Each row has two labels, one from each of two sets.
.03  .02  .02  -.08  -.18  .02  .00  -.02  -.05  -.01  -.03  -.01  .10  .03  .01  .11  .05  -.05  -.10  -.10  -.09  .03  -.06  -.13  .43
[12], kufup
-.01  .11  .07  -.05  .48  -.06  -.01  .00  -.04  .10  .02  .01  -.06  -.01  -.09  -.04  -.17  -.04  .10  .35  -.06  .01  -.07  -.10  -.40
[10], Tidiz
.03  -.06  .06  .00  -.05  -.07  -.04  -.10  -.01  -.01  .01  -.09  .02  .05  .02  .03  .02  .09  -.13  .01  -.03  -.02  .02  -.05  .14
[12], Tidiz
.01  .17  .01  -.04  .27  .18  -.02  -.04  .00  .04  -.03  .07  .01  .05  -.07  .00  .02  -.14  -.02  .41  -.07  .03  .02  -.10  -.10
[16], kufup
.05  .04  .02  .06  .21  .19  .02  .03  -.02  .05  .00  -.01  -.01  .01  -.12  -.08  .12  -.08  .00  .26  -.05  -.03  -.02  -.15  .14
[16], kufup
.05  .11  .07  -.10  .05  .17  .03  -.02  .08  .05  .04  -.04  .01  .06  -.05  .03  .12  .01  -.07  .07  -.01  .02  .05  -.23  .47
[12], kufup
.02  -.11  .05  .00  -.13  -.12  -.03  -.02  .01  -.02  .04  .05  -.04  .08  .00  .00  -.03  -.10  -.10  .09  .03  .01  .05  -.12  .29
[19], pesi
-.06  .04  -.03  .05  .16  .01  -.14  -.02  -.01  .05  .01  .09  -.01  .04  .00  -.05  -.05  -.11  .07  .24  -.09  -.02  -.02  .03  -.28
[10], pesi
.01  -.03  .03  -.04  -.08  .11  -.05  -.02  .12  .15  -.06  -.05  .08  .02  -.07  -.03  -.09  -.05  .06  .44  -.07  -.02  .03  -.14  .24
[11], tosup
.05  .14  .02  .00  .41  .09  -.01  -.05  -.04  .08  .03  .04  -.02  .00  -.04  -.08  -.04  -.16  .05  .43  .00  .04  -.04  -.11  -.19
[10], kufup
.03  .07  -.04  -.01  .29  .09  .00  -.02  -.01  .09  .01  .03  .01  -.02  -.06  -.06  -.15  -.06  .03  .32  -.11  .01  -.02  -.17  .00
[16], kufup
.01  .09  .01  .04  .14  .07  -.03  -.04  .01  .01  -.01  .07  -.09  .06  -.09  .02  -.01  -.14  .05  .59  -.13  -.06  .07  -.08  -.11
[11], pesi
-.03  .04  -.02  -.03  .25  -.08  -.01  .01  .01  .04  .01  .05  -.06  .00  -.04  -.03  -.14  -.08  .09  .35  -.04  -.05  .00  -.06  -.28
[10], Lev
-.07  .13  .03  -.04  .40  .06  -.07  -.05  -.02  .11  -.05  -.05  -.04  .02  -.09  .01  .00  .00  .07  .57  -.12  -.10  .03  -.06  -.31
[16], Tidiz
-.02  .11  .02  .03  .31  .23  .01  .01  -.03  .11  -.01  .02  -.01  .03  -.01  .01  .01  -.01  .12  .43  -.13  -.06  .03  -.20  .02
[16], kufup
.05  -.06  .08  -.06  -.15  -.05  -.05  -.04  -.07  -.02  -.04  -.01  .04  .02  -.07  .05  .05  -.08  -.15  .10  -.04  -.01  .01  -.07  .44
[12], pesi
.02  .24  .08  -.05  .73  .25  .03  -.01  -.07  .21  .03  .01  -.08  .09  -.18  -.02  .09  -.04  .06  .60  -.09  -.01  .01  -.43  .05
[10], kufup
.03  -.01  .05  -.14  -.12  .09  .04  .04  -.03  -.04  -.03  .05  .02  -.01  .04  .04  .10  .04  -.07  -.13  .00  -.01  -.01  -.14  .38
[12], kufup
-.01  .05  .00  .07  .37  .02  .02  .01  -.05  .04  .04  .04  -.02  -.08  -.09  -.09  .00  -.16  .10  -.23  .06  -.02  -.02  -.02  -.15
[10], kufup
.04  -.02  .00  -.06  -.13  .11  .03  .01  -.06  -.03  .16  -.03  .03  .08  .00  .07  .01  .03  -.10  -.06  .05  .09  .00  .02  .22
[19], kufup
.02  .04  .05  -.11  -.08  -.06  -.07  -.04  -.05  -.03  .01  .10  .05  .08  -.03  .08  .07  -.07  -.12  .25  -.02  -.14  .06  -.04  .25
[12], pesi
.05  -.05  -.01  .04  -.16  .14  -.09  -.01  -.05  -.10  -.03  .04  -.05  .00  -.01  .01  .17  .12  -.14  -.03  -.05  .03  .04  .01  .20
[12], Lev
.04  .06  .32  .05  .36  .10  .03  -.03  .02  .15  .02  .00  -.01  -.02  -.11  -.03  -.06  -.10  .10  .16  -.02  -.02  .00  -.08  -.15
[16], kufup
-.06  .11  .04  -.13  .00  .06  -.02  -.06  .05  .04  -.01  .07  .04  .07  -.07  .02  -.06  -.18  -.02  .42  -.01  -.03  .00  -.02  .13
[11], Lev

Each row has two labels, one from each of two sets.
-.02  .04  .11  -.11  -.01  .00  .00  -.08  .11  .02  -.02  .01  -.20  .39  -.10  .00  -.46  .06  .00  .33  .11  -.09  -.07  -.17  .02
[80], <12>
-.10  .15  .04  -.05  .21  .09  .07  -.27  .14  -.01  .16  .06  -.23  .02  -.08  .05  -.31  -.03  .09  .01  -.08  -.15  .05  -.03  -.14
[80], <7>
-.09  .10  .09  .01  -.16  .06  -.01  -.10  .08  -.04  -.01  .10  -.06  -.01  -.02  -.11  -.55  -.01  -.06  .05  .01  -.21  .09  -.07  -.01
[83], <15>
-.03  .07  .08  .01  .13  .16  .04  -.07  .12  .02  .12  .14  -.19  -.23  -.20  .00  -.25  .02  .10  -.06  -.06  -.21  .17  .05  -.05
[83], <7>
.00  .06  .10  -.09  .11  .17  .15  -.14  .14  -.01  .15  .12  -.18  .07  -.21  -.01  -.13  .04  .09  .03  .00  .05  .01  -.14  .02
[80], <7>
-.02  .07  .28  -.04  .01  .05  -.09  .01  .14  -.14  -.03  .00  -.17  .14  .02  .00  -.62  -.03  .11  .01  .10  .09  .10  -.07  -.08
[80], <17>
-.06  .01  .17  -.07  -.01  -.02  -.02  -.16  .12  -.16  .00  .00  -.11  .29  .06  -.05  -.34  -.08  .04  .02  .01  .22  .05  -.06  .05
[80], <17>
-.07  .11  .11  -.01  .21  .17  .04  -.06  .06  -.16  .15  .05  -.13  .12  .03  .01  -.50  .02  .10  -.05  .01  -.02  .05  -.18  .01
[80], <7>
-.03  .15  .19  -.14  .01  .07  -.02  -.02  .11  -.02  .00  .12  -.27  .01  .02  .05  -.52  .00  .12  -.04  .05  -.12  .22  -.10  .01
[80], <17>
